81  4  -36  21  D
29  -14  92  35  W
-27  27  64  54  C
-23  50  15  64  E
47  51  47  51  J
14  46  -45  46  Y
-13  31  -11  60  H
7  50  -35  46  A
57  -8  78  45  G
53  30  37  30  M
-24  50  -17  51  R
95  -2  -2  33  Z
howmany M: 30 | 2
howmany J: 47 | 2

-35  50  -11  -10  28  19  -25  36  11  -21  47  31  44  -19  20  4  59  69  -54  -54  -30  -19  44  -56  17  -56  44  -14  26  22  -6  -29  28  -16  -25  35  -56  -25  -23  8  42 = zade
-27  22  -1  -4  -41  -40  0  -35  -21  88  17  -13  -11  13  13  -13  -30  6  -23  -13  70  1  32  44  26  -22  -53  -2  -4  -18  -38  -24  27  10  48  59  1  40  30  -37  -42 = pode
9  -6  -36  5  13  27  26  61  -10  55  44  11  45  -38  -5  31  -13  15  22  -23  21  21  27  0  -20  -40  12  29  23  -25  -20  -7  44  44  -10  43  27  20  27  0  9 = vif
-31  14  22  7  -7  -46  -32  36  -38  -31  53  15  -19  -7  8  64  -7  25  22  -63  48  17  16  5  26  0  61  20  16  16  -64  -26  -18  -49  17  -7  31  -6  72  -1  -15 = Lome
9  12  34  -14  -17  -1  -9  10  21  15  -10  -38  15  6  -15  -29  -10  -53  13  15  20  -3  -23  -8  4  -57  7  -14  32  -2  20  15  -19  -25  1  -10  18  -39  35  -71  -57 = Mukun
59  41  -18  -20  -14  -22  -56  16  3  -16  -16  -20  9  47  -55  -20  -33  6  9  -4  68  -43  28  -16  -16  20  36  16  4  27  28  -22  7  31  -21  26  28  19  28  -64  -17 = dizut
0  22  -9  -44  15  29  -10  28  39  -1  -2  -20  -24  -3  -11  -9  -50  -7  36  13  26  -65  -29  5  -37  47  -15  8  -3  -2  -18  13  -5  -12  13  58  -55  -43  -45  4  6 = zipeb
16  -32  44  -20  -1  5  1  -23  23  -76  -37  16  -49  53  -26  18  13  -22  -4  17  -23  -36  -21  16  4  49  -1  -39  -11  42  -2  17  -89  12  -32  -54  -42  -1  7  42  53 = lun
8  -27  -48  21  17  -11  -34  -20  -26  2  8  30  51  -18  -5  -24  21  36  -44  -18  12  28  45  -19  11  -52  66  40  -11  -47  -6  -16  46  80  -34  26  15  22  -21  57  86 = Libud
howmany Mukun: 16 | 0
howmany dizut: -16 | 4
howmany lun: 23 | 1
howmany zade: -24 | 0
howmany vif: 27 | 4

-5  -6  -44  -15  19  -34  -5  -4  39  19 : tel
39  -6  75  -15  39  -7  39  -4  39  75 : zod
-5  16  -44  57  19  56  38  23  56  56 : rubi
howmany rubi: -5 | 1
howmany zod: 39 | 4
howmany zod: -7 | 1
howmany zod: 38 | 0
howmany zod: 40 | 0
howmany rubi: 56 | 3

-20  -20  -20  29  deto
35  -13  -31  -21  fizis
-21  -13  -13  -21  Dop
1  -6  -12  30  mab
howmany mab: 30 | 1
howmany Dop: -20 | 0
howmany deto: -20 | 3

16  0  0  16 = badi
26  2  26  26 = Muvig
11  32  8  -36 = dofi
-11  42  3  34 = Dufeg
4  -9  1  -16 = nazet
3  3  9  9 = Nege
61  -45  -7  -58 = bab
26  2  2  -8 = Bava
27  34  3  34 = fepit
-3  6  10  -5 = ruvu
howmany Nege: 9 | 2
howmany Muvig: 26 | 3
howmany badi: 0 | 2
howmany fepit: 26 | 0
howmany Nege: 3 | 2

82  -45  -51  -51  -52 : Seg
-2  2  5  -3  -34 : Datid
-1  -23  -50  -25  -25 : zepo
-16  38  2  82  20 : Sipi
7  28  82  7  -28 : kefet
-11  -11  -11  3  3 : Madi
-23  29  -35  -35  -35 : konel
-10  53  81  81  81 : ret
howmany Seg: -51 | 2
howmany kefet: 82 | 1
howmany ret: 81 | 3
howmany kefet: 7 | 2
howmany Madi: 3 | 2
howmany konel: -36 | 0

0  11  0  0  53  -22  -23  -28  13  76  -14  18  -14  11  18  -22  -20  -20  -15  20  -20  13  16 : Fod
0  11  0  0  53  2  -23  -28  25  76  -14  18  -14  11  18  -22  -20  -20  -15  20  -23  13  16 : nel
0  1  0  0  -2  -1  -3  9  -2  -4  2  -5  23  1  -18  13  4  -1  -4  -15  5  -3  -2 : Zunur
0  1  0  0  -2  -2  -3  9  -2  -4  2  -5  -4  1  -18  -1  4  -1  4  -15  5  -3  -2 : gafu
0  -20  0  0  -21  -14  -2  9  11  -31  10  15  -16  -14  40  -7  14  13  -15  34  12  -19  -1 : kigen
howmany gafu: 4 | 2
howmany gafu: -2 | 4
howmany Fod: -22 | 2

7  7  14  7  13  -52  11  7 = saze
0  35  17  -4  35  19  53  -27 = zimeb
0  -51  6  18  -10  6  6  2 = Morig
0  35  17  -4  -55  17  53  -27 = puzut
howmany saze: 6 | 0
howmany Morig: 6 | 3
howmany zimeb: 35 | 2

56  56  56  30  56  30  56 -> boger
-41  0  -6  55  -1  -11  31 -> gudo
-41  0  0  -5  70  -15  7 -> mulo
-6  -9  14  30  19  -15  25 -> Rulol
-41  0  0  -5  9  -15  19 -> kete
-41  0  0  -5  57  -15  19 -> Vazi
howmany boger: 30 | 2
howmany boger: 56 | 5
howmany gudo: -11 | 1

41  -20  -19  27  -14  7  0  -5  -26  24  -27  1  -12  24  -21  40  10 -> rinur
-27  14  75  41  -12  3  49  -4  -13  -19  -16  14  -3  -13  6  8  -21 -> Nuz
41  -20  -19  27  -14  7  0  -5  -26  -14  -27  1  -12  24  39  -46  -33 -> vek
21  44  -23  -5  -31  8  -9  -2  -7  -44  -25  27  -12  10  -5  9  -12 -> zol
-3  -44  23  15  -17  3  31  4  20  -16  -25  28  -21  12  -34  -17  3 -> libat
howmany zol: 28 | 0
howmany Nuz: -13 | 2

4  29  29  4 : Lor
-6  2  -2  -4 : tuvo
20  17  20  17 : Madin
12  -68  13  33 : kiguk
18  -27  21  -10 : Sufez
10  43  -6  -24 : Rosum
30  9  27  -10 : niluk
-4  22  11  22 : Guv
howmany niluk: -10 | 1
howmany Lor: 29 | 2
howmany Madin: 20 | 2
howmany Sufez: 18 | 1
howmany Lor: 28 | 0

